Below is a small trained network, with its code and all its weights. Each question gives an input and a class and asks what happens when units are switched off, that is, made to give their printed mean instead of their output.

import numpy as np


def w(rows, s, z=0):
    codes = np.array(rows[::2]) - 128.0
    scale = np.full(codes.shape[1], s)
    scale[-1] = z or s
    return codes * scale


def f(y):
    return y / 2 * (1 + np.tanh(0.7978845608 * (y + 0.044715 * y**3)))


def log_softmax(a):
    a = a - a.max(-1, keepdims=True)
    return a - np.log(np.exp(a).sum(-1, keepdims=True))


def net(x, mask):
    res = np.array(x, float).reshape(1, 7) / 4 @ E
    y = f(res @ A[0][:, :-1].T + A[0][:, -1])
    res = res + np.where(mask, y, B[0][:, -1]) @ B[0][:, :-1]
    return log_softmax(res[-1] @ U[:, :-1].T + U[:, -1])


A, B = {}, {}
E = w([
[133,127,129,130,127,131,132],'x0',
[122,137,118,131,130,112,116],'x1',
[136,78,153,212,230,199,47],'x2',
[143,236,254,155,71,175,69],'x3',
[126,121,135,124,126,137,132],'x4',
[222,53,139,78,72,119,32],'x5',
[142,133,124,133,132,126,134],'x6',
],0.01)
A[0] = w([
[39,178,98,145,126,164,225,16],'n0',
[136,104,125,214,219,194,70,121],'n1',
[98,24,47,104,204,70,167,146],'n2',
[147,93,150,179,184,135,88,95],'n3',
[181,88,139,86,122,130,97,9],'n4',
[160,199,143,140,108,134,115,49],'n5',
[121,146,98,25,35,75,218,76],'n6',
[123,73,126,200,228,159,72,117],'n7',
[114,101,141,176,172,138,95,36],'n8',
[139,239,193,173,113,184,87,129],'n9',
[105,186,110,64,31,83,202,109],'n10',
[142,195,224,163,77,143,69,134],'n11',
[124,66,39,106,201,139,166,115],'n12',
[61,183,147,188,179,115,198,87],'n13',
[137,93,146,196,230,148,94,107],'n14',
[100,170,131,119,179,148,167,2],'n15',
[209,68,115,92,83,113,41,19],'n16',
[149,245,226,162,91,161,72,150],'n17',
[117,139,196,81,164,99,108,182],'n18',
[109,44,1,75,214,123,158,158],'n19',
[106,207,191,122,97,161,82,132],'n20',
[196,96,149,80,58,92,113,64],'n21',
[89,187,107,194,177,140,176,67],'n22',
[61,191,136,212,197,127,190,97],'n23',
[147,29,83,130,174,99,155,119],'n24',
[245,53,127,109,69,115,36,58],'n25',
],0.0098,0.0029)
B[0] = w([
[107,74,174,28,219,123,18,192],'n0',
[216,184,217,54,46,39,127,218],'n1',
[123,80,89,231,94,181,225,219],'n2',
[161,146,194,68,96,51,139,178],'n3',
[120,68,145,75,202,136,85,158],'n4',
[100,117,121,186,128,97,139,161],'n5',
[212,211,199,81,34,21,160,216],'n6',
[215,206,227,91,22,40,157,212],'n7',
[154,194,174,100,87,75,107,160],'n8',
[114,78,48,212,103,188,216,227],'n9',
[226,192,214,69,49,20,170,213],'n10',
[97,127,69,206,116,182,213,226],'n11',
[134,92,51,201,101,178,177,196],'n12',
[46,43,134,42,246,177,59,194],'n13',
[196,186,216,81,28,40,123,199],'n14',
[102,103,131,90,167,145,71,150],'n15',
[67,20,157,38,247,165,23,198],'n16',
[94,127,49,227,78,178,214,248],'n17',
[105,153,105,143,123,144,141,148],'n18',
[105,145,68,240,104,192,211,226],'n19',
[99,150,70,187,76,155,179,205],'n20',
[109,114,153,56,154,113,76,174],'n21',
[58,89,133,63,177,134,53,179],'n22',
[67,49,146,30,223,148,49,202],'n23',
[109,86,68,217,111,204,208,189],'n24',
[19,89,127,37,254,179,31,221],'n25',
],0.0083,0.016)
U = w([
[106,110,40,239,98,210,222,230],'0',
[227,208,229,55,52,29,151,121],'1',
[50,45,142,31,252,178,28,3],'2',
],0.012,0.0027)

Each question gives the input, the list of numbers given to net, and the class t.
The units are the neurons (one row each of A and B). Each row of codes is followed by its name. A weight is (code - 128) times the scale printed after its matrix; where a second scale follows, it is the last column's (A, B and U).
mask holds one flag per neuron, in row order. A switched-off neuron (its flag False) gives its mean, the last column of its row in B, instead of its output. The means were averaged over made-up inputs and are rounded, as every weight is.
A unit's drop is (log p(t) with every unit on - log p(t) with that unit switched off) / (log p(t) with every unit on - log p(t) with every unit switched off).
unit that matters most: the unit with the biggest drop
top k neurons: the k neurons with the biggest drops, biggest first
drop when u is switched off: that unit's drop, to one decimal
input [-5,2,8,0,0,7,2], class 1: unit that matters most => n7
input [2,1,-8,8,-1,-7,-8], class 0: top 3 neurons => n17, n9, n11
input [0,-5,-1,6,-3,-8,-1], class 2: top 2 neurons => n23, n13
input [-2,-7,-8,8,8,3,-5], class 0: top 3 neurons => n17, n11, n9
input [0,0,-3,6,-1,6,-1], class 0: top 2 neurons => n17, n11
input [3,-7,8,6,-7,-6,0], class 1: top 3 neurons => n1, n14, n7
input [-7,3,2,-6,2,8,5], class 2: top 2 neurons => n25, n16
input [6,-4,-7,4,5,-8,-1], class 2: top 3 neurons => n13, n0, n23
input [-4,0,2,7,-5,8,5], class 2: top 2 neurons => n25, n16
input [-6,-4,-4,3,0,5,1], class 2: top 4 neurons => n25, n7, n16, n1
input [8,-3,6,-2,-4,-6,-3], class 1: top 2 neurons => n7, n1
input [7,-2,3,7,-8,7,-4], class 0: top 4 neurons => n17, n11, n9, n20
input [-1,1,6,6,-7,-7,-6], class 2: top 3 neurons => n23, n13, n22
input [-3,-8,3,1,-2,-3,8], class 1: unit that matters most => n25
input [6,2,2,-5,-1,6,-7], class 2: top 3 neurons => n25, n16, n17
input [-2,-2,7,-5,1,-1,3], class 1: drop when n7 is switched off => 0.3
input [3,-2,-8,8,-8,8,6], class 0: drop when n7 is switched off => 0.2
